Each row is shifted at random along 3 fixed directions that mean nothing.
Known rows, with every step that occurs:
x -> z -> v -> s -> f -> y -> w -> g -> c: [93 -146 53 230 -618 -16 17 255 -119 68 379 -343 -37 214 -409 -210 50 28 29 379 524 -196 -383 73 306 65 30 -4 239 127 235 125 -221 46 195 -187 295 -141 127 696 439 -384 -88 -40 309 37 32 -692 67 140 30 228 312 100 162 510 296 306 -79 -185 173 28 213 97 143]
f -> s -> x -> c -> z -> v: [-4 78 -92 7 -37 -183 -122 -141 22 -92 -131 12 -117 82 -27 46 -134 -194 -115 132 308 -27 62 -203 132 -49 -3 -64 115 -8 -22 16 -106 -89 -110 -129 4 143 32 241 45 -112 31 -233 148 76 -139 -253 -5 230 -33 155 -82 -18 203 87 68 -17 80 -89 75 53 131 51 137]
x -> c -> z -> v -> p -> s -> f -> y -> w -> g: [-43 267 -91 -86 -436 -342 158 122 -174 -55 3 -115 -136 66 -436 -195 -76 -322 -22 228 287 -96 -228 193 192 47 -13 -70 -65 22 192 -105 -219 -118 447 121 255 88 20 484 428 -159 -145 100 82 75 -9 -533 -213 459 160 206 65 -215 98 473 354 -280 33 -157 243 -6 324 212 188]
f -> y -> s -> x -> z: [-149 231 -152 -3 67 -102 125 -292 40 -153 -32 -118 -129 -57 -135 -228 -211 -234 -157 -157 64 121 -234 24 227 77 -89 -137 -217 -85 -331 -298 93 -287 78 109 -205 157 -150 -93 -174 -59 -132 147 68 106 36 -178 -118 186 118 16 -257 -35 -221 -106 102 -258 -23 -132 -7 -79 -35 -120 13]
c -> x -> z -> s: [11 -220 -30 172 61 30 -241 -283 -9 -179 -97 -118 -87 -54 -23 -28 -75 184 -190 -250 172 8 -274 -28 379 50 111 -4 -66 -228 -314 71 31 -29 -118 -289 -152 83 103 -99 -184 -152 -94 -16 -127 112 142 -15 115 -148 79 3 25 83 -217 51 -89 131 12 -172 -84 -36 -228 -114 138]
p -> x -> z -> s: [29 130 -8 -4 -37 -103 -26 -6 -64 -117 17 32 -21 137 -32 -76 -132 -200 -64 139 227 -19 -80 2 114 -93 -39 -42 -161 -84 114 -101 -129 -57 -29 -28 -69 27 -23 254 50 -134 -113 -218 -96 47 -39 -233 -79 156 -4 25 6 -185 42 86 -52 74 172 -85 99 127 81 86 97]
p -> v -> z -> s -> f: [63 158 36 126 -296 -5 51 233 -119 -50 50 -81 -46 95 -256 -11 42 92 95 161 430 -78 -244 238 174 40 77 -106 -106 -50 121 -103 -215 -125 323 -21 123 -38 87 254 360 -321 -167 -82 23 -85 -9 -177 10 131 -7 1 96 -149 -58 104 109 -63 34 -32 288 -7 32 -215 39]
f -> s -> y -> c: [-8 -53 -8 67 -187 22 -43 43 17 83 188 -31 -17 80 -178 -161 32 -114 -23 237 267 28 -32 -135 -22 11 -117 -122 127 129 14 9 -135 -3 19 38 119 -187 -148 263 122 -39 -88 -56 201 7 -152 -287 9 127 -93 154 33 124 94 39 55 109 -59 -24 30 42 125 -19 62]
p -> s -> y -> c -> x: [33 -132 -28 25 -102 -63 -157 -71 -27 -6 232 68 -141 41 -26 -215 -35 -94 -118 201 299 3 90 -132 -44 -31 -28 -99 134 101 67 39 -112 56 -15 53 -12 -43 -50 258 44 -82 -121 -176 120 50 -116 -347 -15 121 -31 160 68 204 132 18 -108 132 16 39 28 65 128 42 2]
x -> c -> z -> v -> p -> s -> f: [-44 -179 -110 -82 -94 -339 -93 -161 27 -138 -130 110 -133 8 -18 190 31 -127 -110 155 160 -123 114 -88 -3 -73 -15 -36 137 -31 180 72 -288 126 53 -185 119 73 155 190 114 -4 96 -294 167 113 -130 -179 -94 219 -55 162 -103 -23 195 274 128 18 30 19 110 113 125 71 174]
y -> f -> s -> x -> z -> v -> p: [149 -189 80 131 -301 -173 -107 -57 -238 -77 -120 -207 -64 80 -275 -83 72 80 7 -65 342 -26 -385 53 371 37 113 53 130 -127 -21 -61 -230 -61 106 -268 141 23 120 169 157 -105 -149 28 171 96 -52 -175 153 23 -151 14 -21 184 -104 127 141 167 -82 -201 220 -18 -20 -82 391]
s -> x -> c -> z -> v: [22 112 -48 41 -148 -165 17 63 -62 22 -64 -37 -129 18 -22 -125 -53 -99 40 51 246 -36 -125 -22 308 40 107 39 8 59 -166 -45 -79 -156 42 -13 -58 241 129 218 193 -200 -105 -46 59 66 -22 -171 10 177 54 7 -19 28 99 -27 135 -192 20 -162 113 -14 178 -23 131]
g -> s -> x -> z: [189 -17 70 99 -383 74 10 201 -179 60 238 -205 -70 185 -289 -151 59 8 56 170 365 -57 -292 66 256 40 35 23 41 -8 140 -57 -75 -127 10 -97 44 -20 102 346 208 -285 -108 -31 141 -27 -53 -279 140 68 -101 -11 225 89 14 -26 50 219 32 -131 101 68 80 -167 113]
p -> z -> x -> c: [259 38 107 7 -292 78 -98 348 -198 106 247 -106 -55 193 -225 -261 -13 -83 83 348 437 -165 -224 26 218 -41 92 53 51 120 178 100 -185 -131 -49 -92 59 90 149 472 246 -358 -186 -79 34 -72 -126 -290 99 83 18 95 341 60 -4 -39 -77 199 154 -84 169 129 197 -48 94]
g -> z -> x -> c: [12 190 -109 -46 94 -93 -67 -89 34 -93 -65 22 -90 31 190 -120 -61 -281 -36 -11 147 -41 17 -121 144 -15 -32 -91 -44 7 -133 -76 13 -153 -65 27 -123 232 -8 103 -102 -45 -112 -131 40 48 16 -122 -109 116 157 156 -31 -42 -3 7 -29 -161 165 -23 32 49 103 -4 58]
w -> y -> c -> x -> z: [-31 48 -74 -149 -17 -140 -47 -200 -4 -16 161 64 -141 -107 104 -185 -176 -329 -114 140 47 -24 119 -168 112 -93 -35 -47 52 -42 -23 24 -17 34 -9 51 -73 127 57 135 3 20 -3 -174 14 99 -17 -308 -172 177 164 152 -22 96 210 173 -34 -21 135 -80 -57 105 160 345 90]
y -> w -> g -> f: [294 93 106 -16 -479 21 -24 332 -315 94 223 -165 26 276 -264 -140 101 -48 167 243 204 -152 -84 144 -3 -70 10 105 208 40 456 139 -78 29 164 -70 348 -86 90 499 380 -93 -75 7 86 -55 11 -494 0 135 31 214 377 -9 144 400 101 223 43 7 189 15 288 277 101]
g -> z -> c -> x: [-277 94 -391 -83 620 -300 -176 -775 306 -287 -498 219 -123 -217 593 99 -222 -265 -299 -496 -222 138 215 -281 88 14 -99 -160 -65 -185 -537 -127 250 -22 -144 41 -374 409 -29 -397 -601 309 84 -185 -44 241 104 96 -229 76 297 151 -487 -5 -31 56 -68 -440 54 -13 -203 -72 -109 15 62]
w -> f -> y -> c -> x -> z -> v -> s: [73 -188 27 34 -302 -74 -134 30 -142 -32 277 -101 -236 102 -132 -206 -75 -166 -36 481 379 -57 -47 -144 171 -69 86 -12 223 -3 190 116 -331 102 -5 -211 167 -44 184 529 253 -286 -44 -320 103 113 -177 -422 14 148 -51 236 122 178 258 262 70 313 -37 -118 174 146 164 155 112]
v -> c -> z -> x: [-54 -181 -165 31 248 -81 -143 -335 125 -176 -238 111 -118 -117 171 -72 -167 -2 -199 -132 134 20 26 -242 186 -56 -22 39 7 -19 -249 48 66 -12 -235 -196 -137 222 150 -46 -220 -50 47 -155 -89 147 62 -28 -27 -29 58 93 -72 72 -57 16 -86 79 -63 -50 -99 25 13 13 109]
y -> w -> c -> x -> z -> s: [256 -205 77 44 -308 26 -252 105 -174 31 230 -117 0 163 -245 -48 -120 13 -97 252 454 -223 -216 -75 252 -87 70 98 221 41 276 292 -130 11 -122 -353 182 -10 172 607 235 -271 -72 -207 102 105 -12 -555 113 -54 7 215 449 182 70 247 -110 577 191 -186 9 110 119 193 252]
x -> z -> s -> f -> y: [-67 -89 -24 49 -96 62 -53 -64 50 -103 247 -164 -23 10 -202 -9 -24 -12 -84 132 234 -39 -165 59 75 -36 -68 -92 51 -147 123 22 -170 56 20 -172 81 -102 -21 164 -51 -64 4 -168 88 21 -29 -276 -17 -13 59 124 -9 -29 -11 257 95 177 6 -53 88 51 -2 62 -46]
v -> z -> s -> x: [207 -198 120 77 -137 167 -152 89 -25 -21 205 -48 -150 171 -229 18 -37 111 -42 337 421 -122 -22 -83 30 -130 -87 -40 156 -49 315 76 -175 -49 -135 -232 58 -126 48 364 128 -228 9 -219 116 -57 -16 -265 109 -50 -149 107 229 113 88 21 -65 456 211 125 145 102 111 77 -40]
w -> y -> f -> s -> x -> c -> z: [34 104 -90 69 -181 -5 117 -120 -138 -168 -106 -306 -82 -11 -378 -177 -18 40 -159 -101 176 -26 -394 189 475 121 239 49 -79 -39 -353 -87 -104 -185 246 -123 -36 220 44 -38 -77 -135 -195 329 133 -56 160 -306 224 119 234 68 42 21 -386 -20 149 -248 -101 -260 177 -108 -93 -175 152]
x -> c -> z -> v -> s -> f -> y: [-159 -92 -115 27 -70 -119 -29 -166 153 -135 64 -38 -155 -14 -59 48 -73 -120 -125 269 239 -79 75 -118 66 -26 -42 -68 93 7 56 57 -250 72 22 -199 87 12 57 220 35 -72 71 -263 168 77 -106 -303 -49 180 60 207 -96 -13 145 251 176 31 -32 -23 121 45 105 96 -85]
g -> y -> f -> s -> x -> c: [162 -223 46 95 -175 88 -108 -104 -116 -117 73 -271 24 152 -220 -179 76 172 -123 137 375 -142 -189 -3 149 -7 84 58 284 18 -59 84 -205 11 -3 -312 68 53 -14 179 -155 -16 -48 69 296 -24 19 -346 289 25 3 168 126 294 -162 6 -34 268 -22 -52 121 -57 -84 -122 40]
z -> s -> f -> y -> w: [-159 -42 -147 -51 259 -76 -190 -478 148 -281 -104 19 27 -37 48 166 -216 -67 -239 -121 60 -55 160 -61 -214 -113 -210 -119 100 -231 41 -7 -32 87 -23 -149 -25 -4 -244 -10 -307 253 113 -136 89 204 66 -211 -206 -14 158 215 -239 -10 -35 318 -74 35 69 124 -55 -19 -57 219 -115]
v -> c -> x -> z -> s -> f -> y -> w: [-99 118 -213 169 -156 -55 51 -164 -93 -207 -225 -241 -23 -109 -195 -276 -211 34 -140 -204 328 45 -596 176 550 176 138 9 -263 -121 -452 -201 -31 -225 336 -58 -39 257 -26 118 -59 -182 -314 228 -67 263 191 -298 -14 135 274 29 -22 -50 -410 159 37 -255 -143 -364 70 -151 -35 -174 186]
x -> c -> z -> s -> y -> w: [-74 -273 -92 199 -42 30 -199 -284 88 -116 -78 -144 -92 -3 -219 -41 -45 131 -222 -260 247 -162 -296 -59 395 94 -58 79 56 -62 -475 172 -3 -102 -56 -325 -169 52 -16 -5 -56 -77 -105 224 30 192 165 -120 55 -151 146 158 91 173 -345 76 55 37 -97 -98 -194 -100 -127 -97 118]
s -> f -> y -> w -> c -> x -> z: [-94 264 -198 -232 -34 -216 6 -222 36 -105 57 -22 -30 -120 13 -65 -273 -418 -130 54 99 0 -25 -18 102 -94 -38 -22 39 20 136 -46 0 -7 96 69 54 304 -1 237 -71 135 -20 -203 79 186 -73 -549 -191 235 244 185 -39 -1 31 300 54 -88 105 -188 49 24 239 260 51]
c -> x -> z -> s -> f -> y: [-187 167 -167 -13 118 -79 -41 -316 66 -259 -29 -88 -86 -167 -1 -97 -181 -140 -168 -155 115 141 -165 84 189 16 5 -167 -203 -252 -157 -185 -21 -50 114 10 -92 154 -85 -83 -243 31 -120 -134 -98 110 71 -240 -113 122 216 43 -221 -131 -125 196 31 -213 32 -160 92 -43 -38 5 -49]
g -> c -> x -> z: [-138 175 -246 -93 158 -238 7 -302 129 -129 -94 92 -77 -120 318 -60 -140 -354 -134 -119 -39 85 47 -189 162 3 -26 -111 -84 23 -215 -114 107 -49 -60 89 -176 264 62 -27 -177 66 -14 -205 8 157 36 -205 -135 206 84 79 -173 -55 73 87 6 -185 48 -138 -98 20 81 33 107]
x -> z -> v -> f -> y: [9 -146 76 24 -248 29 -41 114 -72 13 246 -165 -95 32 -129 -163 26 -85 67 249 217 -123 -148 -38 167 30 8 80 175 -47 100 122 -228 44 45 -247 82 -44 154 269 206 -187 2 -161 -3 66 -159 -124 -36 7 -43 158 37 49 103 220 224 209 -157 -78 116 43 103 66 53]
g -> c -> z -> s -> f -> y -> w: [-117 -74 -226 144 -55 -17 -55 -277 62 -195 9 -157 -56 17 -193 -14 -67 -19 -172 -106 234 -106 -245 4 208 90 -70 -39 83 -67 -149 -26 -55 -52 111 -183 13 29 -14 217 -82 -61 -25 81 151 163 188 -394 -3 -12 156 199 0 8 -187 239 133 -1 -106 -171 -14 -46 -30 -39 27]
s -> f -> y -> w -> c: [-116 154 -171 -194 63 -148 60 -180 104 -90 15 -5 71 -59 -2 45 -181 -235 -115 76 -7 -48 90 3 -140 -83 -94 -35 121 94 135 -22 -39 52 111 63 104 151 -121 181 -114 205 83 -108 205 124 -30 -399 -166 159 200 181 -98 11 18 249 82 -85 41 -36 33 -2 160 187 -33]
w -> g -> z -> x: [-12 447 -93 -155 126 -168 25 -57 8 -100 -8 109 -100 20 138 -176 -120 -434 -19 -25 40 128 167 -7 -39 -98 -137 -245 -159 -82 163 -175 160 -121 1 270 -51 152 -54 108 -22 -7 -67 -223 -101 -84 62 -292 -293 252 189 151 -82 -251 231 249 63 -275 232 72 119 52 257 244 3]
s -> x -> z -> v -> c: [40 -43 -35 103 -181 -153 42 111 -57 46 -46 -45 -53 36 41 -182 -78 -15 29 106 336 -21 -206 -80 316 18 78 58 54 94 -154 -46 -86 -107 14 -52 -32 181 154 286 185 -249 -79 -152 127 138 -71 -145 -13 155 -53 -12 -20 106 155 45 82 3 -73 -145 71 19 182 -26 262]
x -> c -> z -> v -> p -> s -> y -> w: [-32 -147 -27 66 -327 -248 -78 -10 -87 -9 1 -22 -209 74 -300 -127 -5 -173 -90 22 338 -218 -184 -70 259 70 -91 91 105 58 -73 66 -180 -119 161 -91 18 10 37 321 370 -134 -143 80 134 205 -71 -217 -116 146 -37 174 111 102 -6 179 175 -34 -61 -66 -15 32 161 55 269]
f -> s -> x -> z -> v: [74 158 35 47 -227 -125 -59 103 -113 6 65 -62 -67 142 -127 -43 -88 -213 16 188 362 2 -83 -82 122 -53 -6 -73 61 -54 192 -65 -107 -109 -13 0 76 8 0 348 218 -206 -61 -277 147 37 -203 -290 -37 204 -123 68 -18 -55 280 140 60 62 73 -96 152 108 181 70 187]
g -> c -> x -> z -> s: [-74 639 -202 -99 -130 -235 271 207 -88 -49 59 72 -26 2 61 -274 -143 -547 45 182 150 142 -132 60 158 56 8 -267 -440 75 39 -358 -45 -285 298 387 21 114 -79 382 244 -203 -309 -247 -25 48 41 -520 -235 498 81 54 -54 -420 208 139 60 -387 161 -211 189 68 327 34 136]
v -> s -> f -> y -> c -> x: [16 -16 -64 42 -220 5 16 -20 -50 -62 162 -88 -119 -24 -122 -209 -55 -39 -16 361 291 77 -74 26 51 12 72 -113 -27 68 149 -125 -233 46 204 30 191 -32 -40 330 57 -114 -157 -96 107 44 -40 -459 73 206 32 89 48 100 16 87 -1 87 13 -119 248 17 146 16 -101]
w -> c -> x -> z -> v -> s -> y -> f: [102 -231 104 170 -401 -46 -59 180 -145 45 301 -198 -79 37 -240 -305 65 105 -18 163 461 -61 -358 63 442 65 211 65 127 160 2 141 -253 24 98 -239 137 -1 210 386 309 -298 -273 -195 202 -1 -58 -538 183 20 18 106 234 289 -4 153 134 263 -133 -215 236 -14 113 -84 216]

Rows:
[92 -431 109 100 -247 -69 -126 -112 -128 -29 63 -162 -240 25 -342 -207 -23 162 -126 29 359 -199 -226 -76 364 59 25 122 261 -34 -178 98 -178 -78 -13 -359 -13 38 135 220 221 -203 -35 151 204 66 109 -178 109 24 13 65 112 357 -33 -13 164 214 46 -157 45 -2 -13 -11 233]  w -> y -> s -> x -> c -> z -> v -> p
[122 -170 -73 151 -234 68 -179 -117 -180 -162 137 -343 -87 118 -255 -220 -67 84 -155 -47 333 -189 -447 15 457 76 140 151 172 -46 -173 140 -90 -89 75 -354 102 96 128 364 -34 -193 -161 40 127 167 128 -464 150 -49 193 238 284 182 -295 254 61 256 -53 -321 31 -36 -63 -16 222]  g -> f -> y -> w -> c -> x -> z -> s
[27 36 -14 49 -290 -47 67 109 -198 -41 89 -230 -74 -25 -246 -412 -89 -50 -15 129 289 0 -469 91 460 195 215 10 -64 65 -212 -36 -177 -178 229 -178 75 151 149 330 226 -382 -265 -3 18 65 -20 -384 42 201 141 111 44 47 -137 36 232 -15 -166 -376 210 -83 53 -266 204]  w -> c -> x -> z -> v -> f -> y -> s
[-42 99 -132 169 -129 -42 -85 -171 1 -124 -31 -173 -104 19 -280 -318 -94 -128 -187 -246 325 45 -328 -44 378 97 -65 -85 -24 28 -286 -42 169 -170 22 25 -61 103 -70 164 30 -174 -200 158 23 57 196 -488 -6 101 162 176 99 -5 -166 229 162 -124 -101 -210 -32 -69 95 -91 180]  f -> s -> y -> w -> g -> c -> z -> x
[-94 -25 -140 -24 102 -181 -200 -354 35 -236 -310 -4 -17 -104 91 -61 -183 -85 -219 -211 136 31 -20 -124 128 42 42 -8 94 -22 -260 48 -26 11 66 -157 -62 227 -99 21 -112 68 -85 -170 34 236 -22 -255 -88 137 124 190 -187 100 -77 209 54 -131 -143 -116 22 -96 26 -112 193]  z -> v -> f -> s -> y -> w -> c -> x
[-75 -564 -49 300 -223 -44 -135 -229 -23 -171 -109 -331 -205 -43 -372 -55 149 414 -181 -178 291 -171 -529 77 541 231 212 150 188 -77 -473 107 -245 30 148 -418 -2 83 229 -25 -46 -226 -53 313 138 116 103 88 274 -128 75 21 29 261 -421 54 278 22 -279 -289 32 -98 -298 -384 200]  x -> c -> z -> v -> p -> s -> f -> y
[-63 139 -115 211 -252 -105 181 27 -90 -32 16 -135 -269 19 -254 -354 -80 -100 8 165 316 67 -317 35 401 167 94 -72 -202 86 -279 -282 -136 -278 300 152 -4 43 21 328 246 -395 -253 135 99 89 36 -299 21 249 30 -4 -60 8 -33 -64 231 -283 -136 -251 204 -31 145 -108 91]  f -> y -> c -> z -> v -> s -> x
[-7 -224 1 175 -361 -52 -26 50 -22 34 259 -158 -96 76 -172 -121 39 1 26 398 375 -96 -194 -57 195 20 25 -55 150 47 76 44 -329 80 119 -171 195 -141 97 439 237 -264 -58 -194 266 103 -142 -373 21 104 -33 157 16 155 163 252 169 209 -114 -120 153 86 119 36 84]  x -> z -> v -> s -> f -> y -> c
[-85 241 -151 108 -319 -201 130 -52 -97 -110 52 -151 -165 -66 -129 -289 -87 -166 0 141 375 78 -323 154 392 129 175 -126 -235 51 -193 -262 -168 -132 418 147 52 148 77 223 195 -294 -279 16 26 107 -59 -353 -6 332 90 6 -54 -26 -136 95 146 -261 -91 -295 228 -40 54 -177 99]  p -> v -> s -> f -> y -> c -> x -> z
[-24 -39 -134 -14 -138 -67 -88 -216 8 -110 -34 -60 -112 -90 -31 -191 -23 -212 -95 72 175 118 -155 -116 256 42 13 -84 -40 -25 -189 -22 -133 0 66 -106 -25 93 15 47 -47 -52 -158 -132 -34 145 -130 -286 1 181 -18 170 -86 74 -107 107 82 1 -161 -149 59 -4 98 -131 160]  v -> f -> s -> y -> c -> x -> z
[-99 -206 -196 102 -60 -38 -90 -389 122 -141 7 -221 -70 -38 -181 -33 -32 69 -204 -206 111 -73 -213 -5 273 67 -44 24 262 -27 -205 124 99 95 -6 -228 -3 140 128 54 -173 29 123 212 108 92 232 -365 56 -58 232 202 47 160 -195 345 256 39 -156 -172 -103 -123 -44 47 25]  s -> f -> y -> w -> g -> c -> z
[90 -262 52 77 -338 40 -146 132 -108 25 379 -198 -138 61 -46 -306 31 -74 48 347 434 -149 -176 -162 265 66 81 88 353 78 127 171 -254 88 -32 -323 113 20 253 521 235 -267 -43 -264 82 87 -112 -379 93 36 -73 217 198 220 186 212 175 414 -112 -208 142 54 168 32 89]  g -> c -> x -> z -> v -> f -> y
[15 3 -78 72 -146 -85 -83 -128 -109 -78 3 -151 -191 -5 5 -392 -2 -93 8 37 225 53 -181 -6 347 151 96 -101 109 -72 -238 -25 -61 -37 182 -91 8 158 158 233 65 -198 -131 44 -86 38 91 -252 -58 157 214 218 -32 111 27 244 281 -157 -105 -198 167 -121 94 18 107]  w -> g -> z -> v -> f -> y -> c -> x
[-267 247 -220 -140 96 -489 56 -348 60 -124 -326 108 -135 -278 159 -224 -246 -434 -137 -438 -49 103 -160 -64 364 70 -77 -26 -202 -5 -466 -234 123 -196 226 248 -202 380 -73 -85 51 175 -205 -20 -38 354 57 -156 -367 293 199 -7 -320 22 -56 185 196 -563 -17 -245 -78 -82 182 77 363]  s -> y -> w -> c -> x -> z -> v -> p
[-41 -8 26 62 -168 -168 -94 -78 -65 -79 143 -8 -137 -31 -11 -216 -50 -163 -42 26 308 41 -64 -19 211 -17 11 -60 -16 -62 46 -22 -160 4 75 -87 -2 7 42 147 174 -64 -226 -297 49 86 -102 -395 -86 116 6 126 -65 103 119 218 37 38 -68 -17 186 -5 146 117 77]  c -> x -> z -> v -> s -> y -> f
[-6 62 -77 29 -90 -113 107 -115 -16 -12 57 -132 -39 25 -144 -393 -89 -72 -125 8 182 34 -278 41 245 27 -74 -123 -64 -4 -234 -104 72 -136 71 61 -94 143 -22 156 -26 -160 -88 24 148 20 127 -464 -62 271 194 107 -87 56 75 134 140 -112 21 -101 3 -57 122 -39 124]  w -> g -> y -> s -> x -> z -> c
[6 -202 -21 191 -114 -45 -101 -203 -70 -82 -26 -138 -168 62 -155 -289 -36 112 -129 -95 366 -136 -253 -82 377 113 16 51 142 -47 -405 14 -38 -185 -29 -252 -169 159 89 136 34 -235 -79 106 163 90 105 -198 76 74 95 82 -24 265 -57 -112 87 -27 -71 -152 -28 -86 -67 -205 86]  g -> y -> s -> x -> c -> z -> v
[5 -11 -82 88 -84 2 -152 -144 -9 -95 -8 -110 -94 -2 -300 -174 -144 -104 -200 -144 332 -43 -261 -94 309 16 -28 44 53 61 -141 65 62 -145 -60 -94 -10 110 -35 209 17 -143 -155 8 74 95 17 -415 42 -15 112 166 156 101 -197 84 39 58 -61 -206 -25 16 74 -80 194]  f -> s -> y -> w -> c -> z -> x
[79 112 14 17 -415 -83 175 337 -254 46 219 -180 -103 169 -341 -405 -113 -179 65 415 487 -1 -327 73 239 28 65 -5 83 106 94 -125 -273 -194 176 -34 153 69 82 598 403 -391 -177 -111 206 47 -152 -464 -44 327 -32 125 66 39 154 75 194 57 -123 -182 289 44 276 -90 195]  w -> f -> y -> s -> x -> z -> v -> c
[40 -599 33 128 -295 -144 -236 -155 -39 -24 233 -127 -151 86 -206 -24 99 104 -95 285 385 -213 -144 -157 119 -28 -32 20 443 -32 127 186 -376 223 -17 -361 188 -155 180 385 120 -133 94 -174 321 165 -170 -216 47 -30 -134 209 27 354 131 297 150 452 -97 -69 39 133 -1 76 225]  x -> z -> v -> p -> s -> f -> y -> c
[-15 381 -174 -57 -175 -85 260 120 -172 -98 79 -104 -192 40 -320 -305 -86 -298 20 247 174 144 -237 205 190 30 77 -145 -236 -5 -32 -312 -196 -238 334 233 62 102 -27 362 178 -262 -221 42 -1 7 53 -440 -60 325 107 70 -46 -195 -36 38 212 -350 -48 -192 304 31 242 -47 60]  w -> f -> y -> c -> z -> s -> x
[364 -388 72 365 -478 190 -234 -5 -283 -95 -133 -581 11 284 -458 -122 177 583 -78 -135 412 -193 -639 158 577 148 324 241 318 2 -356 230 -68 -41 66 -504 153 118 134 195 -37 -279 -155 482 233 28 228 -267 522 -115 96 115 408 345 -518 134 105 285 -153 -278 75 -185 -212 -351 296]  y -> w -> g -> f -> s -> x -> c
